Here is a tiny trained network, its code and every weight. The questions are about switching its units off for an input and a class, where a switched-off unit gives its printed mean instead of its output.

import numpy as np


def w(rows, s, z=0):
    codes = np.array(rows[::2]) - 128.0
    scale = np.full(codes.shape[1], s)
    scale[-1] = z or s
    return codes * scale


def f(y):
    return np.maximum(y, 0)


def log_softmax(a):
    a = a - a.max(-1, keepdims=True)
    return a - np.log(np.exp(a).sum(-1, keepdims=True))


def net(x, mask):
    res = np.array(x, float).reshape(1, 8) / 4 @ E
    y = f(res @ A[0][:, :-1].T + A[0][:, -1])
    res = res + np.where(mask, y, B[0][:, -1]) @ B[0][:, :-1]
    return log_softmax(res[-1] @ U[:, :-1].T + U[:, -1])


A, B = {}, {}
E = w([
[56,2,28,116,149],'x0',
[136,94,161,143,92],'x1',
[126,103,163,124,104],'x2',
[144,101,149,116,101],'x3',
[214,70,168,133,245],'x4',
[96,128,149,164,132],'x5',
[133,123,131,127,122],'x6',
[155,106,128,159,98],'x7',
],0.01)
A[0] = w([
[64,12,47,118,144,130],'N0',
[112,144,133,110,169,123],'N1',
[125,92,120,126,150,82],'N2',
[193,173,183,150,158,148],'N3',
[97,158,103,116,67,255],'N4',
[154,171,155,132,124,225],'N5',
[129,211,147,122,70,220],'N6',
[123,136,129,151,84,180],'N7',
[120,71,135,125,183,85],'N8',
[152,160,161,135,129,185],'N9',
[196,69,176,145,251,135],'N10',
[128,126,129,130,131,104],'N11',
[86,140,150,161,141,163],'N12',
[50,97,50,117,50,165],'N13',
[91,58,80,122,138,129],'N14',
[129,99,112,130,145,109],'N15',
],0.016,0.0058)
B[0] = w([
[66,68,32,199,159,249],'N0',
[124,111,166,124,101,148],'N1',
[131,129,116,187,97,152],'N2',
[110,115,254,86,168,214],'N3',
[95,206,75,65,60,195],'N4',
[179,177,173,86,121,190],'N5',
[210,176,84,126,41,207],'N6',
[135,174,116,107,108,161],'N7',
[162,95,81,182,105,174],'N8',
[148,140,183,78,145,180],'N9',
[208,39,213,212,215,248],'N10',
[124,128,134,135,107,128],'N11',
[143,140,118,94,121,150],'N12',
[12,120,145,57,176,223],'N13',
[104,123,71,207,117,200],'N14',
[144,128,89,140,134,152],'N15',
],0.029,0.02)
U = w([
[142,189,145,121,46,121],'0',
[2,110,102,143,131,93],'1',
[151,105,227,156,152,251],'2',
[114,52,117,241,156,26],'3',
],0.0093,0.002)

Each question gives the input, the list of numbers given to net, and the class t.
The units are the neurons (one row each of A and B). Each row of codes is followed by its name. A weight is (code - 128) times the scale printed after its matrix; where a second scale follows, it is the last column's (A, B and U).
mask holds one flag per neuron, in row order. A switched-off neuron (its flag False) gives its mean, the last column of its row in B, instead of its output. The means were averaged over made-up inputs and are rounded, as every weight is.
A unit's drop is (log p(t) with every unit on - log p(t) with that unit switched off) / (log p(t) with every unit on - log p(t) with every unit switched off).
The circuit of an input: a set's keep is (log p(t) with only the set's units on - log p(t) with every unit switched off) / (log p(t) with every unit on - log p(t) with every unit switched off). Starting from the 12 units with the biggest drops (on a tie, the unit counted first), units are removed one at a time, each time the one whose removal leaves the highest keep (on an exact tie, the one counted first), for as long as the keep stays at least 0.8.
circuit, biggest first: the units of the circuit, biggest drop first
k most important neurons: the k neurons with the biggest drops, biggest first
drop when u is switched off: that unit's drop, to one decimal
input [0,-5,1,6,3,8,-3,-8], class 2: circuit, biggest first -> [N0]
input [0,8,-3,3,3,-3,-4,-1], class 2: 2 most important neurons -> [N0 N14]
input [-7,5,-2,-7,1,5,3,2], class 2: 2 most important neurons -> [N3 N4]
input [6,2,-3,3,-1,-1,-2,1], class 1: 2 most important neurons -> [N10 N13]
input [-5,-7,8,4,0,-5,-7,2], class 0: 2 most important neurons -> [N10 N6]
input [0,7,-3,4,-8,5,-4,5], class 0: 2 most important neurons -> [N0 N6]
input [6,-8,-5,-5,0,-8,-8,-5], class 1: drop when N13 is switched off -> 0.4
input [8,-4,-8,-4,-2,-3,8,3], class 1: drop when N13 is switched off -> 0.2
input [-5,-5,-3,-8,-1,-5,-3,-4], class 0: drop when N10 is switched off -> 0.3
input [7,-2,6,6,0,-7,-2,-3], class 1: 2 most important neurons -> [N10 N13]
